4.674 -0.107 0.321 0.496 -0.453 -0.746 -0.528 0.063 0.811 1.486 0.594 0.154 0.225 -2.178 0.318 0.085 -1.389 1.804 -1.598 -0.417 -1.069 6.978 0.283 0.033 -1.224 0.160 -1.586 0.632 0.018 -0.409 1.326 -0.704 0.728 2.975 2.717 -3.043 -1.831 -> 7
3.761 0.021 0.547 0.414 -0.560 -1.293 -1.022 -0.139 2.312 0.899 0.651 0.472 0.016 -0.565 1.231 0.208 -1.709 2.358 -2.724 -0.725 0.005 6.478 0.144 0.109 0.044 0.530 -1.058 0.827 -0.269 -0.738 1.331 -0.021 0.050 3.379 4.395 -2.213 -1.792 -> 9
-0.317 -1.658 -0.482 0.663 1.591 -0.933 -3.226 -0.034 3.444 -0.709 1.019 -0.947 -0.458 2.139 1.241 -0.519 1.989 0.490 -0.052 2.699 0.890 -0.851 -1.474 -0.040 -4.583 0.880 0.870 0.137 -0.156 -0.072 0.228 0.226 -2.828 0.600 1.912 2.545 1.624 -> 3
1.631 -0.563 0.490 0.414 -0.365 -2.464 -1.920 -0.372 2.582 0.862 0.301 0.435 -0.384 -2.688 2.228 -0.033 -0.842 2.952 -2.260 -1.434 1.176 1.433 -0.349 0.197 0.929 0.834 -0.263 0.695 -0.790 -1.147 2.111 0.001 -1.394 2.179 4.256 -2.074 -0.685 -> 8
3.375 0.286 0.095 0.434 -0.744 -1.421 -1.238 0.247 1.408 1.150 0.453 0.876 0.198 -2.810 0.395 -0.076 -1.175 2.128 -1.881 -1.815 0.039 6.279 0.399 0.178 -0.451 0.276 -1.220 0.537 -0.403 -0.593 1.489 -0.332 -0.016 2.856 2.434 -2.041 -0.395 -> 9
-6.021 -1.298 -1.264 0.590 0.783 -0.338 -2.000 0.942 0.944 -1.985 0.892 0.135 0.119 2.218 -0.410 -1.525 2.400 -1.799 0.837 2.031 1.990 -0.220 -0.736 0.165 -4.490 0.170 0.648 -0.559 -0.544 1.218 -1.127 -0.630 -3.658 -1.087 -2.410 5.928 1.904 -> 1
-0.287 -1.398 -0.619 0.445 1.313 1.381 -2.079 0.311 2.447 -0.486 0.884 -1.220 0.055 3.961 -0.490 -0.394 1.884 -0.223 0.243 4.035 -0.741 0.227 -0.664 -0.078 -4.791 0.337 -0.125 -0.016 0.137 0.631 -0.572 0.020 -1.247 -0.594 -0.343 3.459 1.896 -> 2
1.572 -0.783 -0.317 0.501 0.386 0.316 -1.539 0.669 1.072 0.214 1.150 -0.406 0.380 0.981 -0.765 -0.464 0.704 0.063 -0.226 1.699 -0.892 5.093 -0.203 -0.165 -3.042 0.017 -1.271 -0.055 0.395 0.708 -0.092 -0.857 0.076 1.413 -0.040 1.600 -0.843 -> 4
3.302 -0.047 -0.007 0.361 -1.111 -0.096 -0.025 0.899 -0.400 0.732 0.250 0.656 0.747 -1.345 -0.885 -0.344 -1.059 1.050 -0.654 -0.986 -0.815 7.800 0.781 0.086 -0.347 -0.240 -1.891 -0.035 0.049 0.732 0.529 -1.736 1.135 3.293 -0.131 -1.478 -2.551 -> 6
3.889 0.141 0.605 0.662 -0.912 -1.047 -0.326 0.147 2.684 1.254 0.523 0.726 0.138 -0.865 1.461 -0.065 -1.730 2.477 -2.762 -0.421 0.090 7.745 0.246 0.200 -0.303 0.227 -1.689 1.009 -0.250 -0.920 1.963 0.239 0.347 4.190 3.049 -1.183 -1.981 -> 10
0.431 -0.310 -0.135 0.576 -0.548 -2.360 -1.586 0.064 1.529 0.713 0.352 0.784 -0.109 -3.398 1.222 -0.387 -0.905 2.015 -2.133 -1.888 1.195 4.268 -0.150 0.193 0.497 0.579 0.336 0.530 -0.042 -0.816 1.457 -0.466 -1.537 2.513 3.178 -2.084 -0.706 -> 8
1.294 -0.481 0.342 0.587 -0.058 -2.746 -2.463 -0.253 2.843 0.667 0.356 0.323 -0.458 -1.809 2.332 -0.334 -0.413 2.364 -2.192 -1.414 1.190 4.256 -1.006 0.178 0.529 0.905 -0.082 0.652 -0.675 -1.365 1.633 -0.062 -1.934 1.352 4.691 -2.485 -0.340 -> 8
1.868 -1.112 -1.075 0.264 1.430 2.589 -1.103 0.421 1.052 0.002 0.570 -1.824 0.379 5.145 -1.211 -0.286 1.793 -0.569 1.420 3.968 -2.978 1.833 -0.338 -0.340 -5.150 -0.044 -1.049 -0.115 0.970 1.129 -0.775 -0.030 -0.067 -1.317 -1.662 3.379 0.746 -> 0
0.008 -1.059 -1.286 0.163 0.923 2.463 -0.400 1.036 -0.127 -0.754 0.630 -0.963 0.733 4.307 -1.617 -0.789 2.161 -1.285 1.548 3.762 -2.005 2.989 0.064 -0.193 -4.156 -0.408 -0.994 -0.464 0.844 1.936 -1.621 -0.595 0.093 -0.984 -3.533 4.731 0.489 -> 0
-0.174 -0.958 0.387 0.668 -0.103 -3.092 -2.675 -0.348 3.193 0.398 -0.126 0.633 -0.655 -3.306 2.728 -0.243 -0.492 2.230 -2.181 -1.568 2.024 1.472 -0.809 0.266 1.264 1.041 0.156 0.651 -0.948 -1.453 2.121 0.114 -2.534 1.353 5.398 -2.754 0.405 -> 8
0.439 -1.267 -0.734 0.452 1.270 1.348 -2.082 0.449 2.089 -0.342 0.907 -1.228 0.174 1.099 -0.548 -0.324 1.939 0.408 0.561 3.541 -0.902 1.249 -0.607 -0.161 -6.321 0.124 -0.431 -0.132 0.568 0.752 -0.891 -0.076 -1.727 -0.136 -0.874 3.399 0.922 -> 2
1.664 -0.339 0.394 0.665 -0.378 -2.024 -1.811 -0.302 3.061 1.001 0.542 0.606 -0.070 -2.360 1.475 -0.237 -0.610 2.166 -2.271 -0.664 0.907 5.387 -0.326 0.270 -0.159 0.807 -0.704 0.837 -0.567 -1.079 1.839 -0.026 -1.229 2.346 6.171 -2.283 -0.670 -> 9
4.958 1.547 0.316 0.317 -0.836 -1.161 -0.291 0.067 2.068 1.397 0.461 0.615 0.224 -2.472 0.550 0.152 -2.063 2.398 -1.694 -0.778 -0.488 7.456 0.569 0.062 0.297 0.190 -1.517 0.820 0.034 -0.622 1.709 -0.224 0.865 3.398 2.985 -2.957 -1.900 -> 9
3.818 -0.281 0.314 0.656 0.364 -0.884 -1.338 0.231 1.896 0.974 0.483 0.043 0.232 -1.314 0.710 0.235 -1.029 1.974 -1.587 -0.556 -0.553 7.481 0.201 0.135 -1.134 0.349 -1.551 0.550 0.049 -0.637 1.479 -0.596 0.406 3.218 4.767 -1.718 -1.459 -> 7
-1.378 -1.576 -0.696 0.255 1.808 0.710 -1.903 0.069 1.967 -0.620 0.623 -1.791 -0.076 4.238 -0.061 -0.500 2.155 -0.383 0.909 3.087 -0.740 -2.076 -1.024 -0.274 -4.199 0.349 0.436 -0.066 0.422 0.614 -0.790 0.334 -1.820 -1.596 -0.459 4.180 1.932 -> 0
-0.038 -0.967 -0.238 0.652 0.041 -1.129 -1.889 0.524 1.659 -0.131 0.607 0.094 0.098 -0.384 0.631 -0.707 0.273 0.664 -0.663 0.228 0.594 4.006 -0.394 0.189 -1.738 0.671 -0.477 0.351 -0.140 -0.084 0.660 -0.728 -2.139 1.409 3.574 0.136 0.551 -> 5
2.470 -0.077 -0.256 0.313 -1.036 -0.785 -0.397 0.602 -0.305 0.392 0.393 0.565 0.501 -1.587 -0.844 -0.424 -0.314 0.853 -1.013 -0.963 -0.557 6.491 0.634 0.123 0.076 -0.009 -1.446 0.078 -0.001 0.273 0.539 -1.333 0.241 2.861 -0.009 -2.058 -1.534 -> 6
0.109 -1.323 -0.686 0.454 1.341 1.489 -1.780 0.449 2.175 -0.479 1.054 -1.158 0.478 3.762 -0.668 -0.512 2.174 -0.726 0.864 3.472 -0.629 2.607 -0.703 -0.188 -5.301 0.139 -0.262 -0.098 0.633 0.882 -1.268 -0.067 -0.847 -0.755 -0.281 3.992 1.276 -> 1

0.253 -1.501 0.137 -0.059 0.641 -0.496 -1.797 0.817 0.504 -1.853 0.660 -1.061 0.667 1.173 -0.694 -0.174 -1.193 0.721 -0.249 0.444 -0.833 -0.226 0.011 -1.776 1.388 -1.438 -0.593 2.682 0.519 -0.425 -0.539 -2.336 0.364 -0.923 0.495 -0.411 -0.024 -1.202 1.017 1.267 -0.456 1.836 -1.495 -0.884 -0.591 -1.288 1.929 0.121 1.238 1.297 0.175 -1.478 1.431 -5.400 1.049 0.156 -0.748 -0.494 -0.653 0.820 0.481 -3.138 -0.318 0.905 0.113 0.345 1.311 0.094 0.453 -0.677 -0.427 -0.570 -0.471 1.737 0.157 0.716 2.225 -2.403 0.881 0.082 -0.477 -0.946 -> 5
-0.299 3.572 -0.766 -0.798 -1.720 2.020 -1.015 -1.018 1.019 -0.262 -1.710 0.587 0.083 0.430 2.371 0.634 1.736 -2.280 0.456 -0.730 3.810 -0.154 -0.206 0.972 -0.848 -2.122 -3.452 -0.274 -0.911 1.189 -0.421 -0.254 -0.606 -1.116 -0.477 -0.022 -3.261 1.401 -2.141 -0.389 2.095 3.892 0.838 2.121 0.868 1.505 0.662 -0.736 -2.629 0.345 0.490 -0.689 -1.391 -8.287 -1.563 0.645 -1.090 1.354 2.398 -1.102 -0.913 1.875 -0.740 0.787 -2.777 0.044 -0.400 -0.400 -0.316 2.059 -1.930 1.419 -2.672 -1.413 -2.101 -0.060 -1.165 -0.783 -0.482 0.220 -1.696 -0.225 -> 7
-4.413 0.085 0.230 1.614 0.128 -0.700 -1.112 -0.837 2.435 1.725 -2.310 -2.696 -0.719 -1.118 0.713 0.345 0.302 1.800 -0.140 -1.518 -1.491 1.820 0.943 -2.796 2.345 0.777 -1.830 -1.438 -0.339 0.285 -1.190 2.432 -0.329 -1.091 1.735 -1.112 0.736 -0.242 -2.550 1.210 2.121 -0.074 0.269 -1.963 5.411 0.638 -1.219 -0.347 -1.666 1.690 0.189 2.843 -3.217 -3.302 0.398 1.084 1.457 -0.558 -0.333 -3.241 -2.969 5.657 -1.287 0.943 4.120 -1.895 -1.937 0.270 -1.678 -3.849 -1.374 -1.174 0.263 -1.134 0.914 -0.214 -2.157 1.662 -1.747 -0.466 0.493 1.085 -> 2
1.444 0.791 -1.357 -1.328 -2.853 1.677 -1.115 -2.061 1.586 -1.996 0.333 1.794 0.929 2.340 1.592 0.698 0.712 -1.451 0.253 0.427 1.298 -1.093 0.104 -0.977 1.239 -5.482 -4.712 3.590 -0.589 -0.259 0.227 -1.995 -0.383 -0.306 1.023 -0.791 -1.822 0.105 0.245 0.514 0.068 3.526 -1.425 2.816 -4.611 -1.155 4.941 -0.279 0.319 -1.163 0.925 -2.852 0.261 -5.122 -1.013 2.671 -1.689 -0.002 2.521 0.502 -0.129 -7.602 -0.792 0.485 -1.823 1.184 0.982 -0.574 0.568 3.838 -0.080 0.966 -3.486 -0.203 -0.856 0.957 0.997 -3.912 0.681 0.319 -1.471 -0.706 -> 9
-3.340 -0.940 -0.162 1.275 -1.994 -1.140 0.124 1.118 2.047 0.642 -0.312 -1.832 -0.587 0.051 -0.419 0.603 -1.470 1.332 0.927 -0.506 -3.474 1.193 0.904 -3.483 4.046 -1.779 -0.243 2.860 0.771 -0.542 -1.411 1.062 -0.308 -0.792 2.927 -0.979 -0.509 -0.689 -2.036 1.738 1.241 2.135 -0.172 -0.498 0.163 -0.362 2.574 -0.318 -0.697 0.557 0.641 0.404 -0.292 -1.418 0.445 3.195 1.263 -0.691 0.914 -1.469 -5.425 -1.162 -1.420 2.342 2.792 -1.446 -0.207 -0.032 -0.948 -1.165 -0.252 -1.037 0.482 -0.322 0.467 0.696 -0.687 2.164 -0.513 -0.120 -0.323 0.899 -> 3
-0.359 0.374 -1.213 0.177 -2.495 2.469 -0.084 -1.644 2.470 -0.705 0.270 0.780 0.677 1.556 -0.027 0.922 0.359 1.461 0.208 0.450 -1.778 0.957 0.561 -1.220 1.594 -0.991 -3.940 2.376 -0.396 -0.526 -0.853 -2.276 -0.420 0.409 2.359 -0.351 1.603 -0.094 -3.493 -0.279 1.548 1.007 -1.448 -1.293 -4.055 -1.168 6.685 -0.209 0.013 -0.716 0.637 -2.243 -0.298 -3.432 0.114 0.121 0.468 -0.396 0.857 1.251 -0.819 -1.312 -1.394 0.278 -2.393 -0.208 0.339 1.139 -0.779 1.150 -0.219 0.065 -0.672 -1.217 0.097 0.319 -0.527 0.735 -0.276 0.178 -0.708 0.387 -> 10
-1.304 -0.296 -1.436 -0.093 1.612 -0.515 0.776 -0.943 -2.096 0.631 -1.239 -0.327 -0.045 0.146 -1.001 1.085 -0.378 1.789 -0.179 0.124 -0.901 1.170 -0.509 1.924 0.140 6.679 2.019 -2.662 0.017 0.455 0.042 0.620 -0.418 -0.093 0.671 0.739 0.707 0.135 -2.099 1.038 -0.250 -2.982 -0.462 -4.009 3.086 0.674 0.591 -0.400 -0.841 -0.201 -0.248 -0.652 0.463 2.574 -1.106 -1.659 1.003 -0.987 -2.138 0.333 4.707 3.538 1.092 -1.782 -2.963 -0.458 -0.162 0.635 -0.609 0.244 -0.302 -0.082 0.549 -0.684 -0.342 -0.702 -0.731 5.391 -1.519 -0.611 0.590 -0.297 -> 5
-1.365 -3.561 -3.320 0.188 -2.780 0.125 -2.712 -2.693 3.038 -0.462 -0.380 -1.725 1.302 1.701 0.333 1.196 -0.408 2.201 -0.157 0.772 -2.239 0.916 0.256 -3.224 2.844 1.166 -4.853 1.941 0.219 -0.720 -0.312 0.140 -1.202 -0.586 2.229 -1.627 2.566 -1.625 -2.420 1.535 0.998 -2.240 -3.213 0.354 1.149 -1.309 6.830 -0.593 0.528 -0.725 0.614 -2.782 -2.226 -3.802 0.284 3.399 0.307 -2.592 0.083 -0.839 0.527 -4.009 -0.209 -1.020 1.147 0.233 -0.332 0.274 -1.353 -0.494 -0.722 -0.548 -0.967 -1.830 1.012 1.088 -0.035 0.930 -1.175 -0.502 0.850 0.593 -> 7
-3.325 0.310 0.968 0.647 0.153 -2.618 0.696 3.397 -2.193 0.534 -1.627 -0.739 -1.316 0.479 -0.349 0.462 -2.012 -0.910 -0.149 -0.538 -2.415 0.926 0.426 0.368 1.082 0.733 2.033 -0.651 -0.044 0.521 -1.462 -0.044 0.248 -1.156 -0.232 0.123 -3.018 0.201 -1.808 1.592 1.074 3.076 1.248 -0.583 2.867 0.446 0.471 0.238 -2.069 2.450 0.358 2.660 1.927 -0.896 -1.128 -1.575 0.900 0.249 -0.893 -1.414 -3.024 3.134 -0.347 1.778 0.822 -0.582 0.907 0.374 -0.412 -1.225 -1.006 -0.047 -0.179 -0.517 -1.426 -0.008 -0.582 3.311 0.063 -0.601 -1.313 -0.454 -> 0
-0.588 -1.768 0.929 1.432 1.990 0.083 -2.333 0.776 0.503 -0.650 0.021 -2.238 0.573 0.245 -1.022 -0.687 -1.133 2.453 -1.083 0.691 -2.300 1.095 0.307 -1.148 -0.241 2.861 0.219 -0.217 0.129 -0.245 -0.673 -1.988 0.467 -0.429 -0.565 -0.258 2.512 -1.394 -0.589 0.350 0.683 -1.353 -1.835 -2.618 0.844 -1.064 2.404 0.532 1.114 1.936 -0.252 0.374 -0.029 -4.562 2.189 -2.625 0.607 -0.906 -2.764 0.881 0.159 3.126 -0.150 -0.176 1.635 -0.093 0.183 1.328 -0.558 -4.233 -0.718 -1.266 1.298 0.866 1.186 -0.075 0.224 -0.547 -0.153 -0.278 0.665 -0.251 -> 5
-2.535 1.113 0.776 0.154 -1.468 -0.540 1.739 1.189 -0.378 0.140 -1.535 2.252 -1.300 1.782 1.293 0.506 -0.168 -1.797 -0.209 -0.747 -1.776 -0.357 1.266 -0.454 2.459 -5.047 -2.327 1.483 -1.408 0.020 -1.047 -0.593 0.169 -0.177 0.618 -0.868 -3.665 1.131 -1.162 1.270 1.251 3.993 1.114 1.822 -2.634 -0.648 1.249 0.296 -1.750 0.575 1.069 2.333 0.845 2.122 -3.135 0.744 0.218 0.560 1.111 -1.892 -3.288 -4.058 -0.992 2.490 0.725 0.188 0.103 -0.227 0.082 1.307 0.321 0.865 -1.927 -1.393 -1.814 0.302 -1.349 1.125 1.030 -0.269 -1.831 -0.475 -> 2
-0.140 0.614 -0.987 -0.090 -3.343 0.604 0.271 0.397 0.526 -0.448 -0.127 2.151 0.149 2.368 1.129 0.782 -0.271 -0.869 0.078 0.875 -2.169 -0.327 0.714 -0.721 1.360 -3.590 -3.534 2.915 -0.818 -0.289 -0.510 -2.029 -0.282 0.498 0.104 -0.680 -2.228 0.111 -1.682 0.272 1.217 1.954 -0.775 2.202 -3.390 -1.257 5.934 0.285 -0.117 -0.265 0.959 -0.506 0.713 -1.005 -1.082 1.234 -0.286 0.160 1.493 -0.195 -2.023 -5.195 -0.648 0.944 -0.710 1.214 0.429 0.238 -0.188 1.549 0.127 0.745 -1.891 -1.830 -0.880 0.647 -0.351 -0.012 0.719 -0.010 -1.300 -0.145 -> 7
-0.863 -0.876 -0.299 0.722 -1.356 -1.018 -0.337 0.157 0.733 -0.191 -0.943 1.016 -0.143 2.259 1.197 -0.123 -0.226 -0.433 -1.306 0.649 -2.786 -0.386 1.352 -1.573 1.366 -2.283 -3.858 1.365 -1.429 -0.610 -0.184 -1.501 -0.013 0.508 -1.312 -1.689 -0.220 -0.294 -0.131 0.802 1.432 -0.694 -1.225 3.119 -2.219 -2.126 3.461 0.871 0.440 0.743 0.730 1.712 -0.717 3.874 -1.049 0.170 0.034 -1.024 -0.118 -1.615 -1.490 -6.134 -0.203 0.133 3.483 1.675 -0.876 0.163 -0.160 -1.446 0.543 0.121 -1.750 -2.000 -0.057 0.567 -0.476 -0.079 1.046 -0.579 -0.325 -0.115 -> 4
